Below are the code and all the weights of a small trained network. Each question names an input and a class and asks about switching units off, where a switched-off unit gives its printed mean instead of its output.

import numpy as np


def w(rows, s, z=0):
    codes = np.array(rows[::2]) - 128.0
    scale = np.full(codes.shape[1], s)
    scale[-1] = z or s
    return codes * scale


def f(y):
    return np.maximum(y, 0)


def log_softmax(a):
    a = a - a.max(-1, keepdims=True)
    return a - np.log(np.exp(a).sum(-1, keepdims=True))


def net(x, mask):
    res = np.array(x, float).reshape(1, 7) / 4 @ E
    y = f(res @ A[0][:, :-1].T + A[0][:, -1])
    res = res + np.where(mask, y, B[0][:, -1]) @ B[0][:, :-1]
    return log_softmax(res[-1] @ U[:, :-1].T + U[:, -1])


A, B = {}, {}
E = w([
[129,29,96,205,100,154,13,20,166,112],'x0',
[54,27,202,3,63,140,132,89,55,169],'x1',
[33,50,35,103,223,124,189,128,124,19],'x2',
[163,127,238,154,204,125,18,189,42,5],'x3',
[154,109,98,47,21,138,72,211,208,61],'x4',
[198,228,36,75,60,146,117,32,8,56],'x5',
[170,48,34,164,125,114,76,236,25,208],'x6',
],0.0038)
A[0] = w([
[143,153,101,113,110,131,124,110,95,107,55],'neuron 0',
[50,53,14,103,216,118,184,133,128,18,68],'neuron 1',
[141,175,78,105,98,138,124,81,67,94,51],'neuron 2',
[127,117,69,115,100,128,169,99,167,187,67],'neuron 3',
[72,40,209,2,86,126,135,84,45,173,73],'neuron 4',
[142,107,101,46,21,126,79,209,206,55,112],'neuron 5',
[134,57,110,186,110,137,48,42,159,108,74],'neuron 6',
[153,51,36,162,129,134,85,243,22,215,44],'neuron 7',
[175,239,49,231,183,120,124,170,204,98,46],'neuron 8',
[155,114,212,134,171,133,64,160,52,25,34],'neuron 9',
[137,120,153,128,136,129,119,130,102,105,88],'neuron 10',
[128,124,55,113,105,126,181,96,174,190,50],'neuron 11',
[130,119,76,120,109,127,164,113,166,176,55],'neuron 12',
[133,77,101,197,128,125,62,47,156,110,116],'neuron 13',
[117,144,172,123,135,139,147,95,169,103,87],'neuron 14',
[97,90,167,152,164,138,143,177,189,159,22],'neuron 15',
[131,151,101,116,113,134,131,99,99,106,66],'neuron 16',
[154,194,48,91,84,140,119,65,28,75,53],'neuron 17',
[106,137,163,213,221,122,178,25,28,208,132],'neuron 18',
[132,145,112,123,112,135,123,116,108,116,63],'neuron 19',
[192,210,206,159,56,119,61,126,145,237,81],'neuron 20',
[125,235,163,72,163,122,245,247,86,135,98],'neuron 21',
[127,125,63,109,96,132,183,90,158,189,59],'neuron 22',
[148,121,178,145,160,119,79,158,84,74,28],'neuron 23',
[128,106,103,147,118,141,109,162,103,157,77],'neuron 24',
[95,182,238,101,135,141,166,31,229,51,49],'neuron 25',
[86,53,194,166,170,134,139,204,218,182,6],'neuron 26',
],0.0087,0.0026)
B[0] = w([
[134,112,148,126,162,110,127,123,139,148,152],'neuron 0',
[229,168,214,128,46,223,147,136,113,156,232],'neuron 1',
[143,99,173,127,173,80,130,128,144,158,180],'neuron 2',
[63,154,151,154,118,126,103,145,120,141,187],'neuron 3',
[155,58,65,254,152,192,130,99,121,90,245],'neuron 4',
[123,166,92,74,213,161,145,212,159,69,226],'neuron 5',
[99,68,81,55,90,142,128,118,117,183,193],'neuron 6',
[163,233,77,109,122,59,136,35,105,107,254],'neuron 7',
[133,64,69,249,172,183,133,97,105,86,223],'neuron 8',
[9,181,157,177,104,137,115,151,136,170,210],'neuron 9',
[101,142,129,142,126,140,127,135,130,144,146],'neuron 10',
[51,162,150,156,122,135,100,136,114,143,192],'neuron 11',
[71,151,143,153,128,138,110,132,124,141,172],'neuron 12',
[112,62,91,57,83,129,123,125,125,139,191],'neuron 13',
[142,160,105,123,129,96,130,102,115,125,165],'neuron 14',
[146,94,165,126,184,88,129,122,141,161,180],'neuron 15',
[140,116,154,126,144,100,125,128,140,145,153],'neuron 16',
[148,78,196,135,198,56,135,124,160,165,214],'neuron 17',
[134,168,95,68,191,166,134,230,177,59,253],'neuron 18',
[134,121,139,123,149,119,129,124,137,143,140],'neuron 19',
[202,141,214,120,56,206,160,138,116,130,227],'neuron 20',
[96,36,66,31,69,149,98,105,131,180,244],'neuron 21',
[56,167,154,152,114,122,108,145,118,143,191],'neuron 22',
[57,165,151,155,120,138,115,130,130,171,174],'neuron 23',
[138,161,113,114,133,118,137,99,118,137,160],'neuron 24',
[169,227,68,118,130,50,124,61,82,132,234],'neuron 25',
[148,78,202,128,204,54,128,127,150,167,217],'neuron 26',
],0.021,0.0068)
U = w([
[161,69,222,138,201,34,138,122,176,173,25],'0',
[2,191,170,181,94,131,79,155,114,156,53],'1',
[176,219,68,107,114,51,141,50,73,102,72],'2',
[150,48,73,245,141,177,139,104,103,68,125],'3',
[215,149,222,115,38,194,178,152,113,131,189],'4',
[97,39,67,25,68,131,102,120,129,166,246],'5',
[129,167,91,74,188,149,153,237,188,40,254],'6',
[121,112,149,128,84,88,128,162,138,60,106],'7',
],0.0066,0.00099)

Each question gives the input, the list of numbers given to net, and the class t.
The units are the neurons (one row each of A and B). Each row of codes is followed by its name. A weight is (code - 128) times the scale printed after its matrix; where a second scale follows, it is the last column's (A, B and U).
mask holds one flag per neuron, in row order. A switched-off neuron (its flag False) gives its mean, the last column of its row in B, instead of its output. The means were averaged over made-up inputs and are rounded, as every weight is.
A unit's drop is (log p(t) with every unit on - log p(t) with that unit switched off) / (log p(t) with every unit on - log p(t) with every unit switched off).
The circuit of an input: a set's keep is (log p(t) with only the set's units on - log p(t) with every unit switched off) / (log p(t) with every unit on - log p(t) with every unit switched off). Starting from the 12 units with the biggest drops (on a tie, the unit counted first), units are removed one at a time, each time the one whose removal leaves the highest keep (on an exact tie, the one counted first), for as long as the keep stays at least 0.8.
circuit, biggest first: the units of the circuit, biggest drop first
k most important neurons: the k neurons with the biggest drops, biggest first
drop of u: that unit's drop, to one decimal
input [-6,-2,-3,1,1,0,-5], class 5: 2 most important neurons : (neuron 21; neuron 7)
input [7,-2,2,-4,-7,-5,-2], class 5: circuit, biggest first : (neuron 13)
input [2,-1,5,-7,7,-1,-3], class 1: 2 most important neurons : (neuron 18; neuron 11)
input [-3,7,5,0,-6,2,-8], class 2: 3 most important neurons : (neuron 25; neuron 8; neuron 14)
input [-7,0,-3,-6,0,-7,7], class 0: 3 most important neurons : (neuron 26; neuron 15; neuron 25)
input [-1,-3,7,-5,0,-2,-2], class 4: 2 most important neurons : (neuron 1; neuron 9)
input [-6,6,-3,0,-1,3,-3], class 3: 2 most important neurons : (neuron 4; neuron 6)
input [-3,-5,-8,-1,-4,-7,8], class 2: 4 most important neurons : (neuron 7; neuron 1; neuron 17; neuron 24)
input [7,4,-4,7,-2,-6,7], class 1: 4 most important neurons : (neuron 9; neuron 23; neuron 25; neuron 21)
input [4,-2,-3,-7,7,6,-2], class 1: 3 most important neurons : (neuron 18; neuron 11; neuron 22)
input [-7,-7,-6,-3,-7,3,-1], class 3: 2 most important neurons : (neuron 8; neuron 5)
input [-7,5,-5,3,0,-4,-3], class 5: 2 most important neurons : (neuron 21; neuron 1)
input [7,-3,4,8,-2,2,-2], class 1: 2 most important neurons : (neuron 9; neuron 21)
input [5,7,-8,-2,-5,2,-1], class 4: 2 most important neurons : (neuron 20; neuron 8)
input [5,-1,-1,-4,-7,3,-2], class 6: 2 most important neurons : (neuron 18; neuron 21)
input [-1,-4,2,3,1,-7,-8], class 2: circuit, biggest first : (neuron 25)
input [3,-5,-2,-6,8,6,7], class 6: 4 most important neurons : (neuron 5; neuron 25; neuron 9; neuron 26)
input [-8,7,4,1,-8,-4,-6], class 5: drop of neuron 8 : 0.6
input [6,3,7,1,3,1,-3], class 4: drop of neuron 1 : 2.1
input [0,-1,7,-6,1,-1,-5], class 4: circuit, biggest first : (neuron 1)
input [-6,-5,6,-8,7,-8,7], class 0: drop of neuron 9 : 0.7
input [1,-4,-2,2,1,5,-2], class 0: drop of neuron 4 : 0.5
